Input: [ 0 22 25 30]
Output: 22
Input: [ -4  28 -16   6   9]
Output: -16
Input: [-30   7   3   9  21]
Output: 3
Input: [-19   7  33  -6  17 -13]
Output: -6
Input: [-13  16   7 -29   7  -7]
Output: -29
Input: [ -6  32 -20  30]
Output: 32
Input: [-16  33  14   6]
Output: 33
Input: [35 -1  1 -1  2]
Output: 1
---
27,-25,25,-22
24,-33,22,-20
-16,-26,-29,-23
Answer: 22

-2,21,7,7,4,-7,17
-15,20,-8,-9,-25,-29,27
-6,9,25,-7,16,19,-25
Answer: -29

-6,10,27,19,11
-29,2,-13,29,17
19,13,29,-14,3
Answer: 29

7,27,-12,-9,25,-4,14
12,27,-13,-10,24,-2,13
-7,-28,-12,17,-21,-20,-14
Answer: -2

-18,-31,7,-34,-25,-8,19
37,-8,1,10,26,-20,34
-26,26,29,-27,-29,16,21
Answer: -20

35,-18,-1,0,-2,-2
-19,30,-2,1,-5,1
-30,8,0,0,-23,1
Answer: -5
---
51	132	190	151	117	163	223 result: 190

18	35	-30	31	-10	-6 result: 35

17	35	23	-34	13	34 result: 35

32	-14	17	13	3	-1
8	-34	39	-21	-13	5
result: -34

1	1	2	6	7 result: 1

5	0	8	4
9	9	4	8
result: 4

127	141	134	59	68	194	155 result: 134
---
[[ 0.04  0.07  0.09  0.07  0.09  0.04  0.01  0.09  0.09  0.02  0.04  0.07
   0.03  0.07]
 [ 0.05  0.06  0.07  0.07  0.08  0.05  0.06  0.08  0.06  0.07  0.05  0.05
   0.07  0.07]
 [ 0.02  0.05  0.07  0.00  0.08  0.12  0.09 -0.07  0.00  0.07  0.09  0.20
   0.15  0.09]
 [ 0.09  0.04  0.04  0.09  0.05  0.06  0.07  0.05  0.05  0.10  0.05  0.10
   0.14  0.12]
 [ 0.06  0.07  0.08  0.05  0.06  0.04  0.09  0.04  0.08  0.08  0.09  0.05
   0.08  0.06]
 [ 0.07  0.08 -0.01  0.04  0.07  0.06  0.08  0.08  0.01  0.07  0.05  0.07
   0.07  0.05]
 [ 0.01  0.04  0.08 -0.02  0.08  0.14  0.10 -0.10 -0.02  0.08  0.09  0.24
   0.17  0.09]
 [ 0.09  0.09  0.04  0.07  0.06  0.07  0.04  0.10  0.06  0.09  0.07  0.08
   0.08  0.04]
 [ 0.17  0.15  0.15  0.14  0.16  0.20  0.14 -0.19  0.22  0.04 -0.03  0.06
  -0.19  0.05]]: 0.05

[[ 1.109 -0.362 -1.064 -0.297  0.755  1.224  0.129  0.142 -1.174  1.085
   0.804  0.699  0.300  1.136 -0.303]
 [ 0.425 -0.553 -2.040  0.016  0.970  1.095 -0.326  0.246 -1.551  1.236
   0.377  1.109 -0.029  1.733 -0.384]
 [ 0.040 -0.621 -1.547  0.247  0.912  0.826 -0.470  0.776 -1.287  1.728
   0.432  1.229 -0.479  2.249 -0.011]
 [ 0.874 -0.511 -1.514 -0.256  0.821  1.193 -0.082  0.148 -1.429  1.167
   0.653  0.835  0.134  1.378 -0.395]
 [ 0.578  0.772  1.359  1.012  0.788  0.639  0.745  1.338  1.076  1.335
   0.963  0.937  0.446  1.317  1.187]
 [-0.969 -0.588 -2.422  0.965  1.234  0.558 -0.923  1.104 -1.313  1.893
  -0.142  1.838 -0.804  3.019  0.167]
 [ 0.076 -0.637 -1.572  0.208  0.905  0.845 -0.468  0.743 -1.324  1.713
   0.442  1.210 -0.467  2.222 -0.043]
 [ 2.020  0.769  1.581 -0.005  0.532  1.224  1.326  0.381  0.718  0.620
   1.462  0.194  1.257 -0.019  0.540]
 [-0.183 -0.468 -2.135  0.510  1.108  0.856 -0.525  0.625 -1.323  1.458
   0.136  1.441 -0.283  2.236 -0.091]
 [ 0.433  0.848  1.108  1.166  0.883  0.632  0.708  1.307  1.085  1.238
   0.818  1.055  0.510  1.352  1.180]
 [-1.069 -0.597 -2.544  1.026  1.269  0.537 -0.977  1.124 -1.342  1.906
  -0.205  1.900 -0.838  3.097  0.168]]: 0.168

[[  27.126   35.360 -164.463  -25.305   50.322   80.215  -81.493]
 [ 136.535  156.972  -89.899   61.135  217.301 -119.170  -48.336]
 [ -82.156  -27.456 -121.281  -92.822  -57.730   72.881  -19.945]
 [ -32.465  -11.712  -79.894  -32.639  -48.531   94.587  -28.428]
 [ -15.926   83.004  -57.897   76.925  103.024  -41.370  -59.757]
 [ 117.162  177.093  -51.135   94.894  122.369  -34.312 -120.072]
 [ -28.647  -15.448  108.812  101.443  -13.429  112.702   33.592]
 [  50.908   62.116  -59.866   67.136   49.189  103.225  -59.600]
 [ 124.538   76.246   57.639   83.020   43.956   70.269  -10.489]
 [  59.703   -5.891  -84.699 -172.364  -71.899   57.999   46.092]]: 46.092

[[-0.179  1.423  1.972 -0.620  1.534 -0.626  1.242  0.515  0.677  0.937]
 [-0.288  1.689 -1.742  0.061  1.044 -0.443  0.757  0.680  0.211  0.189]
 [ 0.497  1.455 -0.796  1.357  1.960 -0.895  1.031  2.175  0.935  0.451]
 [-0.679 -0.384  1.418  2.234  0.359  2.344  0.078  0.537  1.845  1.314]
 [-1.040  1.049 -2.309  1.216  0.823  0.168 -0.810  0.809  1.594 -1.240]]: -1.240

[[ 0.045 -0.227  0.232 -0.130 -0.102 -0.072 -0.206 -0.166 -0.056  0.096
  -0.055  0.100]
 [ 0.032 -0.255  0.292 -0.076 -0.079 -0.055 -0.253 -0.200 -0.092  0.108
  -0.082  0.144]
 [-0.085 -0.070  0.035  0.084  0.055  0.114 -0.128 -0.011  0.055 -0.019
  -0.149 -0.033]
 [ 0.100  0.080 -0.090 -0.041  0.027  0.064 -0.123  0.011  0.092 -0.152
  -0.059 -0.073]
 [ 0.175 -0.180  0.300 -0.209 -0.136 -0.097 -0.275 -0.276 -0.171  0.076
  -0.083  0.276]
 [ 0.007  0.027 -0.082 -0.147 -0.064 -0.114  0.116 -0.035 -0.118  0.021
   0.138 -0.049]
 [-0.072 -0.252  0.196  0.044  0.020 -0.011 -0.176 -0.110 -0.038  0.105
  -0.046  0.009]
 [ 0.076  0.092 -0.052  0.091  0.119  0.217 -0.248  0.023  0.175 -0.223
  -0.228 -0.047]
 [-0.083 -0.067  0.010  0.170  0.082  0.174 -0.129  0.080  0.125 -0.033
  -0.231 -0.079]
 [ 0.062  0.156 -0.089 -0.063  0.037  0.100 -0.109  0.070  0.193 -0.215
  -0.075 -0.166]
 [-0.006 -0.087  0.084 -0.104 -0.086 -0.071 -0.051 -0.023 -0.066  0.057
  -0.037 -0.011]
 [-0.041 -0.079 -0.005 -0.168 -0.111 -0.115  0.048 -0.050 -0.051  0.033
   0.124 -0.048]]: -0.048

[[  51.69 -119.70 -156.37 -111.71 -120.07 -182.68 -238.37]
 [  42.27  -12.82  124.65 -105.43 -153.07  -15.85 -252.03]
 [-171.75 -102.70   19.96   39.06  -54.14 -264.43  -40.85]
 [ -21.78  250.89  -20.04  228.68  -60.52  118.28  150.59]
 [  28.03  187.36 -118.92  -12.51  -67.00   20.96   45.25]]: 45.25

[[ 0.10 -0.09 -0.13 -0.15 -0.13 -0.11 -0.09  0.13]
 [-0.11 -0.11  0.03  0.16  0.00 -0.12 -0.12 -0.11]
 [ 0.15  0.02 -0.09 -0.09 -0.12 -0.13 -0.12  0.00]
 [ 0.13 -0.08 -0.09 -0.11 -0.13 -0.12 -0.05  0.13]
 [-0.13 -0.14 -0.11 -0.02  0.15  0.07 -0.09 -0.13]
 [ 0.10 -0.06 -0.12 -0.13 -0.11 -0.12 -0.06  0.11]]: 0.11
